Table B holds the same points as the rows below and some others, measured another way and shuffled. Each row below is followed by which row of B it is.
B:
0: [ 147 -174   55  328 -262  197   80   40   87   87 -119 -181  126 -123
  -22  127   68   58 -290   72  146   27  170   47 -322]
1: [  20 -197   67  -44  -31  214 -228  -94   22 -180   69 -168 -168 -280
    8  -29  197   74  -32  -14  208  198  141  -22   42]
2: [ 234 -167 -239  -84  175  267  257  -12 -134 -222 -127   -5   -2   72
   17  -71   52   36   54   73 -125  225   22    7   94]
3: [ 134   10  -51   47 -152   22  145  134  135  137 -178 -242 -196 -197
  -89  -44   22  102   53  -84  -28   99 -160 -136   11]
4: [ 175 -209 -178  -38  171  271  237  -84 -191 -244  -79   16   24   30
  -22  -39  169   16  -31   79  -27  151  109   63   56]
5: [  33 -124 -187  -69  189  114  127  -28 -132 -239  -54  116   35   69
  -26 -185  124  -17  242   98  -51  114  -94   52  249]
6: [-138  198  -52  172 -193 -322  108  270  251  297 -217 -147  -13   21
 -168 -213  -42  -18  293  -95  -90 -135 -383  -70  120]
7: [ 114 -163 -184 -100  234  187   52  -93 -201 -298   48  121 -215 -182
  -43 -176  229   77  281   98   19  237  -44   29  342]
8: [ 129 -148  125 -104 -232  236   51   28  207   30 -228 -392   79  -48
   21  103   -8   31 -284 -126   55   65   40 -174 -265]
9: [ 248 -237  -94   30  -18  356  198  -36  -53 -157 -150  -66  138   26
   48   57   40   46 -167  109   -3  150  114   -3 -137]
10: [  46  -76   85 -105  -90   65  -34  -70   31    0   -9 -295 -425 -456
 -155  -10  309  133  -18 -174  191  116  -11 -138   90]
11: [  97 -118  114 -170 -178  183   85  -10  164   30 -207 -412  -41 -106
  -44   85   81   36 -256 -201   68   46   25 -180 -188]
12: [ 194  239 -278  238 -154 -213  367  392  225  366 -312 -164 -227  -63
 -124 -182 -202  115  362  -50 -301   84 -448 -139  141]
13: [ 354 -192 -312  197   73  340  300   93  -88 -159 -162   75  187  164
  114  -20 -127   46   11  251 -180  262   69   84  -57]
14: [-140  -79  -82 -203  248  -14 -203 -119 -143 -302  157  111 -334 -271
  -99 -311  329   49  463   -1  123  166 -145   14  534]
15: [  72 -143 -155 -246  200  174  269  -64 -112 -227 -163  -82  101  208
  -41  -91  123  -62   -1  -59 -109   77   -6  -14   94]
16: [-101  -48 -111 -328  230  -10   -7  -56  -62 -249  -33   13 -143  -10
  -80 -280  191  -22  379  -79  -33   95 -223  -64  433]
17: [ 108  -53  -39  376 -189   40   57   95   64  144  -45 -171 -132 -245
  -93   32  119   93  -97   31  112   78  103   67 -132]
18: [ -32  -72 -100 -223  120   66  -23   12    9 -219  -75   79    9   21
   -1 -261   45    4  392   48  -46  104 -287  -85  356]
19: [-406  -85  287  -79 -178 -120 -344  -64  167  -71   14   20  184 -106
 -112 -199  229  -73  218   -8  325 -237 -250  -34  170]
20: [  90  -90   48  109 -213   65  198   38   46   81 -174   -5   27 -201
 -139  -17  128   88   51   74  110  -84 -236  -98   -1]
21: [ 339  -27 -310 -175  144  220  249  137   31 -108 -216 -205 -209   42
   74 -115 -142   95  165  -54 -303  374 -102 -138  152]
22: [  14 -270  243  -24 -193  303 -360 -138  118 -144   77 -322 -112 -358
   46  100  213   80 -282  -67  346  173  290  -50 -178]
23: [-249 -166  308 -117 -211   57 -310 -105  178  -87  -16 -181  157 -130
  -54  -39  218  -47  -80  -81  320 -125  -23  -74  -48]
24: [-115 -244  235  216 -241  155 -240 -101   66  -69   53  -63  164 -220
  -41   54  240    8 -193   97  383  -73  167   78 -177]
25: [ 193  317 -443  454 -131 -311  565  544  250  469 -436 -135   64  321
  -87 -201 -392    5  322   12 -503   21 -416   -7    7]
26: [ 215 -109  -69   96  -35  153  280  -36  -64   56 -102 -336 -265 -232
 -148  123  258   81 -303 -147   51  129  233   -5 -171]
27: [ -66  270 -179  172  -81 -456  497  231    0  342 -243  178 -223 -186
 -402 -310  168   73  613  -10 -124 -263 -732 -102  446]
28: [ 106  228 -361  347  -63 -254  217  417  170  253 -208  128 -112   13
  -56 -329 -254   97  662  158 -303  111 -536  -25  339]
29: [-218   49   81  312 -247 -215 -334  163  211  119   59  100  -74 -307
  -84 -258   62   73  461  140  208  -47 -327   13  255]
30: [ 173 -184   34  283 -158  217    6  -44   -8   32   23 -286 -212 -357
  -60  158  243  113 -334  -24  220  163  346   66 -255]
31: [  87  218 -261  231 -162 -196  301  433  333  333 -389 -244  163  346
   -1 -164 -375  -43  197  -60 -380   22 -324  -63  -58]
32: [ -26 -106 -126 -288  250   81   -6 -107 -144 -302   26   81 -230 -146
  -83 -245  257   35  367  -14   25  154 -168  -44  446]
33: [ -97 -169  177  267 -210   82 -432  -50   93  -44  180  -97 -173 -460
  -19  -31  246   97   14   76  388  112  148   75    0]
34: [ -66  -39  -14  523 -201  -59 -359  146  139   76  151   34 -139 -338
    3 -141   50  109  239  196  212  141   20  151   81]
35: [ -54  -54   43  298 -107  -47 -211  -12   36   69  155 -258 -396 -448
 -136  -11  321   94  -64  -95  268  130  244  110   -8]
36: [ 196  -32  -81  364 -242   55  283  173  107  227 -222 -180   59  -51
  -82   76  -18   65 -153   45  -25   10   -3   15 -243]
37: [ 147 -170  -30  168  -70  198   16  -36  -24  -47    3 -175 -146 -236
  -38   57  181   84 -159   18  136  168  205   50 -104]
38: [ -87  -72   74  411 -244  -39 -195   75  115   94   52  -27  -10 -256
  -68  -59  140   53   57  114  243  -13   27  109  -34]
39: [  31  -33 -173  -30  112    7   50   44  -59 -142  -34  165 -148 -131
  -61 -258   95   67  463  112  -35  123 -297  -29  402]
40: [-103   90   47   88 -257 -138 -107  234  352  188 -193 -227   72   20
  -19 -151 -149   -3  185  -73  -25  -25 -281 -115   16]
41: [ -99  -31  112  -35 -152  -39   -4   32  174   82 -138 -315   12  -43
 -103  -29  124  -31 -104 -183   87  -67  -33  -75  -85]
42: [ 226 -174  -39  238 -142  246  134   12   18   26  -99 -261  -43 -147
  -19  138  108   77 -313    8   82  147  256   45 -273]
43: [-327   88  118 -127 -139 -319  141   76  141  115 -235   93  225   77
 -258 -273  154  -97  396  -52   51 -395 -603 -123  281]
44: [  48 -193 -176  -26  240  161  157 -129 -251 -287   21  131  -26  -25
  -82 -120  285   -5  113  100   31  111   66  121  212]
45: [   0  213 -322  169   75 -292  341  278   56  188 -208   -8 -118  117
 -164 -292  -46   -8  447  -34 -280    5 -373   13  294]
46: [-267 -125  203  383 -254  -70 -542  -16   93  -41  245  241  -57 -501
  -75 -201  251  102  386  267  465  -39 -157  111  246]
47: [-168   -9  113  123 -169  -96 -264   55  182   67   33 -200 -157 -254
  -82 -116  149   35  107  -82  192   22  -43   -8   68]
48: [-149 -107  -38  232 -136  112 -582  239  362 -164   11   38  449  298
  337 -256 -397  -76  317  268  -14  214  -44  107   31]
49: [  72 -148  -11  355 -257  204 -356  182  250  -42  -11   33  208  -67
  211  -88 -231   78  163  291   97  214  -27   42  -62]
50: [   5 -306  135 -168   -1  345 -293 -183   -5 -326   73 -130  -23 -199
   75   -6  215   40 -100   16  254  189  186  -32    8]
51: [ 188  131 -443  358   55 -137  392  326  -29  108 -197  348  -23   56
  -73 -323 -169   91  674  303 -307  102 -521   42  398]
52: [  66   41 -112  130 -121  -20   53  215  205  116 -181 -203    2   43
   13 -110 -128   24  117  -32 -110  105 -129  -48   -9]
53: [ 144 -176 -131  393 -276  325 -154  338  398  -52 -279   -3  867  625
  426  -42 -655 -104  -33  381 -200  161   19   94 -383]
54: [  17  -22   48 -117  -88   51 -153   52  186    3  -60 -351 -264 -223
  -23  -78   71   68   44 -187   58  180  -30 -137   58]
55: [ -19  -56  -16 -168   44   50  -76  -12   61 -101  -36 -210 -216 -145
  -55 -127  148   33  117 -141   43  144  -49  -81  165]
56: [-272 -187  327 -148 -214   58 -344 -120  155 -142    1   -2  172 -205
  -61 -115  223   -6  118   24  365 -165 -198 -108  104]
57: [  34 -276   78 -360  166  289   -3 -296 -185 -338   45 -179 -228 -254
 -103   10  443   35 -159 -151  219  131  191  -56  106]
58: [ 105 -168   95  186 -281  191   78   43  129   65 -166 -147  192  -82
  -23   95   26   50 -202   72  132  -27   19  -35 -252]
59: [ -16 -184  -24 -173  152  165  -15 -150 -123 -258   23  -74 -112 -114
  -67  -90  286    6   18  -55  115  112   95   19  155]
60: [  23 -161  108  -25  -96  179 -185  -60   96  -77   13 -352 -166 -237
   -9   39  187   51 -212 -136  193  160  238  -37 -120]
61: [   4 -242   -2 -134   96  248 -106 -144  -92 -305   40   21   11 -102
   17  -90  216   21   58   69  143  136   60   17  141]
62: [  97  -74    8  -52  -44   79  144  -55   -4   33  -84 -350 -299 -265
 -157   49  275   71 -183 -214   90   93  112  -72  -53]
63: [ -81 -337  107 -572  296  333 -133 -402 -244 -536  114 -117 -177 -187
  -66  -67  508  -19  -73 -161  258  149  205  -46  239]
64: [  51   48 -107  454 -217 -114  250  219  119  267 -189  -96   94   15
 -126  -27   -8   20    8   59  -38  -80  -86   90 -138]
65: [  40 -102   44  -14  -64  109  -60  -31   72  -13  -22 -372 -236 -229
  -63   28  196   53 -180 -173  125  149  184  -37  -82]
66: [  70   29  -78   48  -89  -24  150  128  139  126 -174 -322 -138  -55
  -84  -40   36   31  -36 -154  -64   79  -33  -64  -47]
67: [ 122 -272  152  165 -234  317  -89  -77   74  -46  -33 -260   64 -219
   17  175  152   64 -385   21  262   87  292   13 -330]
68: [ 141 -184   75  218 -310  228  146   70  143   68 -233  -89  354   35
   12  110  -54   24 -223  132   85  -62  -18  -36 -310]
69: [-274  -31  185   25 -188 -139 -200   10  150   18  -28   16   82 -157
 -136 -177  184  -14  240    7  231 -186 -283  -43  168]
70: [-118  -49  132  164 -265  -30 -209   93  225   67  -54  -62   86 -161
  -34 -106   33   33  144   56  182  -51 -185  -45   17]
71: [-477  -96  350 -155 -196 -162 -314 -105  140  -92   -3  156  276 -117
 -175 -242  287  -92  320   25  377 -367 -410  -74  261]

[  -3    4  -47   29   81  -39  -31  -11   48  -53   18  -52    2   33
  -86  145  -75    0   33    0   16 -160   -9   -5    6   48  -52   29
  -85]	65
[  75   79   77  -36  -89  257 -145   75  -21  222 -102   65  132 -156
    0  -59  189 -198   53  281 -168 -112 -125   99 -149  -29  -60 -164
 -115]	20
[ 400   24  201 -103  178  147 -424  -89 -108  272 -299  191  195 -160
   60 -140  301 -243   29  107 -295   43 -105  -41  -44  198  -51 -156
  -72]	44
[-105   35  118 -111   80  -82   71  -47 -104 -111 -109  -83 -166  233
 -157  167   39  -78  -63  -80  -11 -189   20 -163   36  -50 -110   52
  -73]	34
[ 234   12   57  -18  200   64 -244  -72    9   80 -128  -23   16   -9
  -98   15   30  -98   42   32 -102  -87  -82  -42 -103  116  -61    4
  -97]	42
[-106   67 -195  152  -57 -209   -2   93   80 -167  145  160   65  -57
   56  163 -180  181  -61 -157   90   -4   90  132  113  129   73  -90
   60]	15
[ 104   17  -17   47   69   77 -128   -7   40   36  -31  -29   61  -64
  -66   60    3  -51   90   51  -94  -98  -60    8  -61   67  -44   12
  -84]	66
[-113  104 -202  139  -71   -8   20  112  115  -92  190  -24   76  -45
  -25  156 -155  121   10  -19   51  -88    0  164  -34   32    5   -1
  -63]	11
[  55   -2   76  -23  -72  142 -112   26  -51  169  -92  122  284 -209
  119   17  250 -166  118  183 -233  -72  -40   31  107   60  -60 -117
 -100]	32
[ 126 -172   76   38  133 -167 -108  -75   20  -48 -198  133 -154  -30
 -115   56  -95  -66   51   22   44 -174    4 -147   33  108   18 -115
   92]	7
[-127  115   27  -34  -45  -49   38   62  -48  -77  -40   29 -157  137
 -115   94  -33  -19 -130  -29   51 -133    1    0  -79  -54  -34  -86
  -13]	24
[ 275  -13  139  -37  110  140 -291  -55  -53  188 -222  106  130 -152
    7  -70  199 -194   88  126 -230  -36  -99  -42  -56  124  -45 -106
  -64]	59
[-354   27 -138   84 -218 -186  238  128   21 -174  165  119  108  -33
   87  255  -65  106  -20  -37   77 -136  129   85  266  -16    7  -85
   14]	5
[  91  -58   52   30   68   51  -92  -18   37   21 -125  -24 -131  -18
 -170   31  -52 -102   77  120   -9 -198  -79  -63 -144    1  -33  -47
  -23]	36
[ -32   96  -16  -35  -63   -8  -78  110   30  100  -32  178  -35  -15
  -29    0  -45  -63 -164  186  114 -159  -34  175 -131   -2   -2 -283
  -31]	27
[ -98   45  -94  142  -57 -119   27   90   71 -184   18   45 -260   54
 -174   94 -248  100  -58  -78  144 -118    0   26 -155  -13   65  -84
  107]	68
[-237  135 -122   20  -79  -75  128   96   25 -127  157  -35   11  105
  -38  211  -92   82  -89  -51   88 -141   48  101   47  -33  -49   -3
  -89]	0
[ 197  118  117  -77   99  180 -250  -20  -68  157 -154   15   64  -18
  -53  -46  177 -165  -13   79 -192  -34 -110    6 -155   58  -78  -56
 -126]	64
[-224  126 -144  138 -123  -68  126  115   45 -224  141  -46 -109   67
 -106  184 -170  139  -24 -146   55  -78   33   52  -49  -44   21   38
   20]	40
[ 165  -14   14   59  127  -14 -181  -36   25   -9  -99   37  -39  -40
  -94   33  -46  -29   51  -29  -61  -64  -45  -45  -71  114    0  -23
    0]	55
[-131  -41  -43    9   26 -125   97    5   43 -108   26  -32  -58   75
  -95  200 -114    9    8   20  103 -235   39  -32   86   -7  -56   -5
  -55]	37
[-133  118  -53   20  -91   26   32   69  -27  -36   86   19  188  -33
   67  153   94    9   14  -33 -115  -44   28   70  115   23  -54    6
  -99]	50
[ 282  -32  167  -41  130  273 -260  -81  -45  206 -221  -70  115 -132
  -80  -53  232 -251  201  187 -300 -102 -151 -101 -124   55 -106   25
 -145]	60
[-72  38 -60  45 -18 -86  -1  42  19 -69  33  68  38 -11  -5 133 -46  32
 -21 -32  13 -92  31  39  70  55 -11 -59 -20]	45
[-295   49 -225   31  -47 -181  198   86  114 -131  268  -36  123   73
   23  311 -190  132  -69   20  212 -247   99  159  199    5  -65   -5
 -152]	26
[-122   30   48   36 -111   45   71   67  -20  -66  -77  -15 -168   30
 -153   71  -12  -65   31   62  -23 -173  -41  -53 -114 -103  -21  -58
   19]	70
[  18  192   80  -23 -138  285 -124   98  -84  159  -69   33  144 -106
   15  -44  255 -154   22  133 -262   -2 -110   88 -154  -44  -58  -91
 -109]	23
[ -67   88   -8  -14  -14   98    3   27  -18    6   32  -88  106   15
  -36  131   83  -57   51   39 -112 -120  -32   16   11  -18  -93   56
 -147]	22
[-147  173  -33   70 -277   76   -1  211    1   26   -3  203  -64  -93
  -13  -31   -2  -24 -118  125   13  -55  -44  187 -190  -84   63 -283
   70]	43
[-112  -14  -74   93  -54  -90   53   32   17 -110   62   47  130  -80
   44  181   -8   48   90  -62  -63  -76   60   -6  189   66   -7   12
  -12]	13
[-251   -9 -211  148  -59 -193  189   83  136 -239  195  -54  -96   62
 -111  268 -303  169   10  -60  211 -221   69   59   65  -17   10   24
   -1]	12
